Below is a small trained network, with its code and all its weights. Each question gives an input and a class and asks what happens when units are switched off, that is, made to give their printed mean instead of their output.

import numpy as np


def w(rows, s, z=0):
    codes = np.array(rows[::2]) - 128.0
    scale = np.full(codes.shape[1], s)
    scale[-1] = z or s
    return codes * scale


def norm(h):
    return h / np.sqrt((h * h).mean(-1, keepdims=True) + 1e-5)


def f(y):
    return y / 2 * (1 + np.tanh(0.7978845608 * (y + 0.044715 * y**3)))


def log_softmax(a):
    a = a - a.max(-1, keepdims=True)
    return a - np.log(np.exp(a).sum(-1, keepdims=True))


def net(x, mask):
    res = np.array(x, float).reshape(1, 6) / 4 @ E
    u = 0
    for l in range(3):
        y = f(norm(res) @ A[l][:, :-1].T + A[l][:, -1])
        res = res + np.where(mask[u : u + 5], y, B[l][:, -1]) @ B[l][:, :-1]
        u += 5
    return log_softmax(norm(res)[-1] @ U[:, :-1].T + U[:, -1])


A, B = {}, {}
E = w([
[114,165,153,66],'x0',
[120,126,122,128],'x1',
[131,130,131,129],'x2',
[125,126,125,127],'x3',
[156,2,130,61],'x4',
[208,158,25,109],'x5',
],0.0071)
A[0] = w([
[157,94,133,207,1],'0.n0',
[138,201,185,1,65],'0.n1',
[133,192,132,124,89],'0.n2',
[175,93,107,213,104],'0.n3',
[181,69,137,250,50],'0.n4',
],0.0086,0.0048)
B[0] = w([
[28,138,138,108,93],'0.n0',
[36,118,62,105,254],'0.n1',
[134,109,86,161,154],'0.n2',
[105,151,92,82,195],'0.n3',
[9,135,83,60,197],'0.n4',
],0.012,0.002)
A[1] = w([
[129,159,129,154,4],'1.n0',
[31,55,254,234,64],'1.n1',
[149,250,131,190,59],'1.n2',
[109,221,126,178,20],'1.n3',
[173,35,154,31,55],'1.n4',
],0.0068,0.0026)
B[1] = w([
[115,91,135,127,99],'1.n0',
[193,209,138,10,253],'1.n1',
[122,81,170,178,185],'1.n2',
[94,118,156,186,156],'1.n3',
[115,103,148,245,224],'1.n4',
],0.011,0.0034)
A[2] = w([
[188,19,144,120,15],'2.n0',
[186,140,39,163,60],'2.n1',
[38,238,194,161,252],'2.n2',
[112,7,129,55,192],'2.n3',
[255,143,12,170,124],'2.n4',
],0.0071,0.0036)
B[2] = w([
[110,137,144,234,143],'2.n0',
[65,109,215,47,157],'2.n1',
[164,21,57,135,255],'2.n2',
[89,245,60,230,234],'2.n3',
[123,161,255,37,217],'2.n4',
],0.0064,0.0046)
U = w([
[183,145,184,30,208],'0',
[146,73,138,242,142],'1',
[8,118,23,71,4],'2',
],0.014,0.003)

Each question gives the input, the list of numbers given to net, and the class t.
The units are the neurons (one row each of A and B). Each row of codes is followed by its name. A weight is (code - 128) times the scale printed after its matrix; where a second scale follows, it is the last column's (A, B and U).
mask holds one flag per neuron, layer by layer. A switched-off neuron (its flag False) gives its mean, the last column of its row in B, instead of its output. The means were averaged over made-up inputs and are rounded, as every weight is.
A unit's drop is (log p(t) with every unit on - log p(t) with that unit switched off) / (log p(t) with every unit on - log p(t) with every unit switched off).
The circuit of an input: a set's keep is (log p(t) with only the set's units on - log p(t) with every unit switched off) / (log p(t) with every unit on - log p(t) with every unit switched off). Starting from the 12 units with the biggest drops (on a tie, the unit counted first), units are removed one at a time, each time the one whose removal leaves the highest keep (on an exact tie, the one counted first), for as long as the keep stays at least 0.8.
circuit, biggest first: the units of the circuit, biggest drop first
unit that matters most: the unit with the biggest drop
top k neurons: the k neurons with the biggest drops, biggest first
k most important neurons of layer l: the k neurons of layer l with the biggest drops, biggest first
drop when u is switched off: that unit's drop, to one decimal
input [3,0,-5,-1,-3,-1], class 1: unit that matters most => 0.n4
input [-7,2,-5,-3,6,-4], class 2: 3 most important neurons of layer 1 => (1.n1 1.n2 1.n3)
input [-3,-1,-1,5,4,-1], class 1: top 2 neurons => (0.n1 1.n4)
input [1,-2,7,-4,-4,3], class 1: top 2 neurons => (1.n2 1.n1)
input [0,-1,-6,-8,-7,-7], class 0: top 3 neurons => (1.n1 1.n4 2.n3)
input [7,-4,-6,-7,5,5], class 2: top 3 neurons => (0.n1 1.n1 2.n3)
input [4,6,-1,5,-1,6], class 0: top 2 neurons => (2.n4 0.n4)
input [-7,5,5,-1,-7,7], class 0: 2 most important neurons of layer 2 => (2.n4 2.n1)
input [-8,-1,6,5,-2,-8], class 0: top 2 neurons => (1.n1 0.n1)
input [-5,1,-3,3,4,-3], class 2: 2 most important neurons of layer 0 => (0.n4 0.n0)
input [6,-5,-1,0,7,4], class 1: top 2 neurons => (1.n4 0.n4)
input [0,8,-4,-1,-2,3], class 0: top 2 neurons => (1.n4 2.n4)
input [-4,-3,8,4,-3,-5], class 0: top 2 neurons => (1.n1 0.n1)
input [7,-2,0,-8,4,-4], class 2: circuit, biggest first => (0.n1)
input [4,-2,2,-4,5,-2], class 1: top 2 neurons => (1.n4 0.n4)
input [6,2,-7,8,-8,1], class 1: drop when 1.n2 is switched off => 0.1
input [-8,7,-1,-7,2,-4], class 2: drop when 0.n4 is switched off => 0.7
input [-8,-1,6,-7,-5,-3], class 2: drop when 0.n4 is switched off => 1.0
